Below are the code and all the weights of a small trained network. Each question names an input and a target symbol and asks about switching units off, where a switched-off unit gives its printed mean instead of its output.

import numpy as np


def w(rows, s, z=0):
    codes = np.array(rows[::2]) - 128.0
    scale = np.full(codes.shape[1], s)
    scale[-1] = z or s
    return codes * scale


def f(y):
    return np.maximum(y, 0)


def softmax(a):
    e = np.exp(a - a.max(-1, keepdims=True))
    return e / e.sum(-1, keepdims=True)


def log_softmax(a):
    a = a - a.max(-1, keepdims=True)
    return a - np.log(np.exp(a).sum(-1, keepdims=True))


def net(x, mask):
    ids = ['αγδεζηθλμξπστφψω'.index(c) for c in x.split()]
    T = len(ids)
    res = E[ids] + P[:T]
    q, k, v = (res @ M[0].T for M in (Q, K, V))
    z = softmax(np.where(np.tri(T) > 0, q @ k.T / 2**0.5, -1e9)) @ v
    res = res + np.where(mask[0], z, O[0][:, -1]) @ O[0][:, :-1]
    y = f(res @ A[0][:, :-1].T + A[0][:, -1])
    res = res + np.where(mask[1:9], y, B[0][:, -1]) @ B[0][:, :-1]
    return log_softmax(res[-1] @ U[:, :-1].T + U[:, -1])


Q, K, V, O, A, B = {}, {}, {}, {}, {}, {}
E = w([
[130,222,152,129,120],'α',
[66,38,237,5,8],'γ',
[197,106,221,85,157],'δ',
[193,73,160,45,147],'ε',
[204,83,15,43,148],'ζ',
[191,96,201,72,170],'η',
[203,103,216,90,154],'θ',
[108,231,152,121,118],'λ',
[70,246,165,108,138],'μ',
[208,116,216,99,157],'ξ',
[80,230,161,107,122],'π',
[198,77,204,65,167],'σ',
[83,6,159,198,170],'τ',
[89,243,164,118,141],'φ',
[189,118,196,85,196],'ψ',
[210,120,209,106,174],'ω',
],0.011)
P = w([
[254,246,144,151,78],'0',
[209,187,135,127,46],'1',
[183,161,127,113,85],'2',
[158,148,126,100,109],'3',
[134,143,127,87,121],'4',
[108,141,131,80,132],'5',
[85,144,138,69,135],'6',
[65,142,149,66,135],'7',
],0.0089)
Q[0] = w([
[106,117,129,168,114],'head 0',
[75,137,5,171,109],'head 0',
],0.017)
K[0] = w([
[103,122,106,219,90],'head 0',
[118,145,1,154,71],'head 0',
],0.0094)
V[0] = w([
[21,120,254,181,186],'head 0',
[116,207,202,15,155],'head 0',
],0.0081)
O[0] = w([
[156,135,2,94,99,3],'head 0',
[152,79,73,180,19,243],'head 0',
],0.0083,0.0036)
A[0] = w([
[124,112,145,251,140,2],'neuron 0',
[131,142,146,191,115,159],'neuron 1',
[148,91,146,187,151,86],'neuron 2',
[192,215,96,102,115,116],'neuron 3',
[111,158,69,198,98,67],'neuron 4',
[78,128,50,118,220,13],'neuron 5',
[229,204,87,83,147,176],'neuron 6',
[96,93,123,79,180,73],'neuron 7',
],0.022,0.0088)
B[0] = w([
[99,159,155,42,79,158],'neuron 0',
[139,139,157,65,147,210],'neuron 1',
[130,107,67,162,129,198],'neuron 2',
[132,138,110,199,173,202],'neuron 3',
[170,116,54,96,141,142],'neuron 4',
[172,253,129,106,14,141],'neuron 5',
[91,116,124,99,59,255],'neuron 6',
[171,142,143,152,164,176],'neuron 7',
],0.033,0.0067)
U = w([
[109,109,144,91,91,174],'α',
[142,11,128,149,190,252],'γ',
[192,81,151,222,148,166],'δ',
[141,175,173,145,140,121],'ε',
[78,175,188,131,156,109],'ζ',
[108,143,139,124,149,90],'η',
[113,142,138,130,143,77],'θ',
[118,143,129,120,139,61],'λ',
[130,132,110,126,144,73],'μ',
[123,135,134,128,143,57],'ξ',
[122,139,118,125,139,66],'π',
[107,153,141,122,154,96],'σ',
[56,171,143,155,149,139],'τ',
[117,146,112,124,141,70],'φ',
[119,139,146,134,136,54],'ψ',
[124,139,137,131,136,60],'ω',
],0.012,0.011)

Each question gives the input, a string of symbols that net reads in full, and the target symbol t.
The units are the heads (2 rows each of Q, K, V and O) and the neurons (one row each of A and B). Each row of codes is followed by its name. A weight is (code - 128) times the scale printed after its matrix; where a second scale follows, it is the last column's (O, A, B and U).
mask holds one flag per unit, heads first, then neurons. A switched-off unit (its flag False) gives its mean, the last column of its rows in O or B, instead of its output. The means were averaged over made-up inputs and are rounded, as every weight is.
A unit's drop is (log p(t) with every unit on - log p(t) with that unit switched off) / (log p(t) with every unit on - log p(t) with every unit switched off).
The circuit of an input: a set's keep is (log p(t) with only the set's units on - log p(t) with every unit switched off) / (log p(t) with every unit on - log p(t) with every unit switched off). Starting from all 9 units, units are removed one at a time, each time the one whose removal leaves the highest keep (on an exact tie, the one counted first), for as long as the keep stays at least 0.8.
units of the circuit, in order: the units of the circuit, biggest drop first
top k neurons: the k neurons with the biggest drops, biggest first
drop of u: that unit's drop, to one decimal
input τ ζ ζ φ, target ζ: units of the circuit, in order -> [head 0; neuron 2; neuron 1]
input σ τ τ τ τ τ τ, target ε: units of the circuit, in order -> [head 0; neuron 5; neuron 7]
input η τ τ τ α, target τ: units of the circuit, in order -> [neuron 3; neuron 6; head 0]
input τ τ ζ τ φ μ, target τ: top 2 neurons -> [neuron 3; neuron 1]
input ζ τ τ μ τ λ ζ, target γ: top 2 neurons -> [neuron 5; neuron 0]
input θ τ μ τ τ α, target τ: units of the circuit, in order -> [neuron 3; head 0; neuron 6]
input τ τ μ, target τ: top 2 neurons -> [neuron 3; neuron 6]
input ζ μ τ ε τ ζ ε, target γ: units of the circuit, in order -> [neuron 0; neuron 5]
input ζ ζ ε ε τ, target α: top 2 neurons -> [neuron 0; neuron 3]
input ζ ε μ, target ζ: units of the circuit, in order -> [head 0; neuron 1; neuron 2]
input τ ξ τ γ τ λ τ, target ε: units of the circuit, in order -> [neuron 5; head 0; neuron 7]
input π τ σ ζ τ ζ ζ, target δ: top 2 neurons -> [neuron 7; neuron 6]
input γ τ α ω, target α: top 2 neurons -> [neuron 6; neuron 7]
input τ τ τ π, target τ: top 2 neurons -> [neuron 3; neuron 6]
input τ α τ τ, target δ: units of the circuit, in order -> [head 0; neuron 6; neuron 7; neuron 1]
input ζ ζ τ τ ε η τ, target δ: units of the circuit, in order -> [head 0; neuron 7; neuron 6]
input τ σ μ φ τ τ λ, target τ: units of the circuit, in order -> [neuron 3; head 0; neuron 6]
input τ τ ε τ σ τ ζ ε, target γ: units of the circuit, in order -> [neuron 6]
input ζ ε τ τ τ τ τ φ, target τ: top 2 neurons -> [neuron 3; neuron 1]
input ζ ζ α, target ζ: top 2 neurons -> [neuron 6; neuron 1]
input φ σ τ τ π, target τ: drop of neuron 1 -> 0.1
input τ ζ ζ τ τ ζ, target δ: drop of neuron 6 -> 0.2
input τ ζ ζ ζ λ, target ζ: drop of neuron 6 -> 0.2
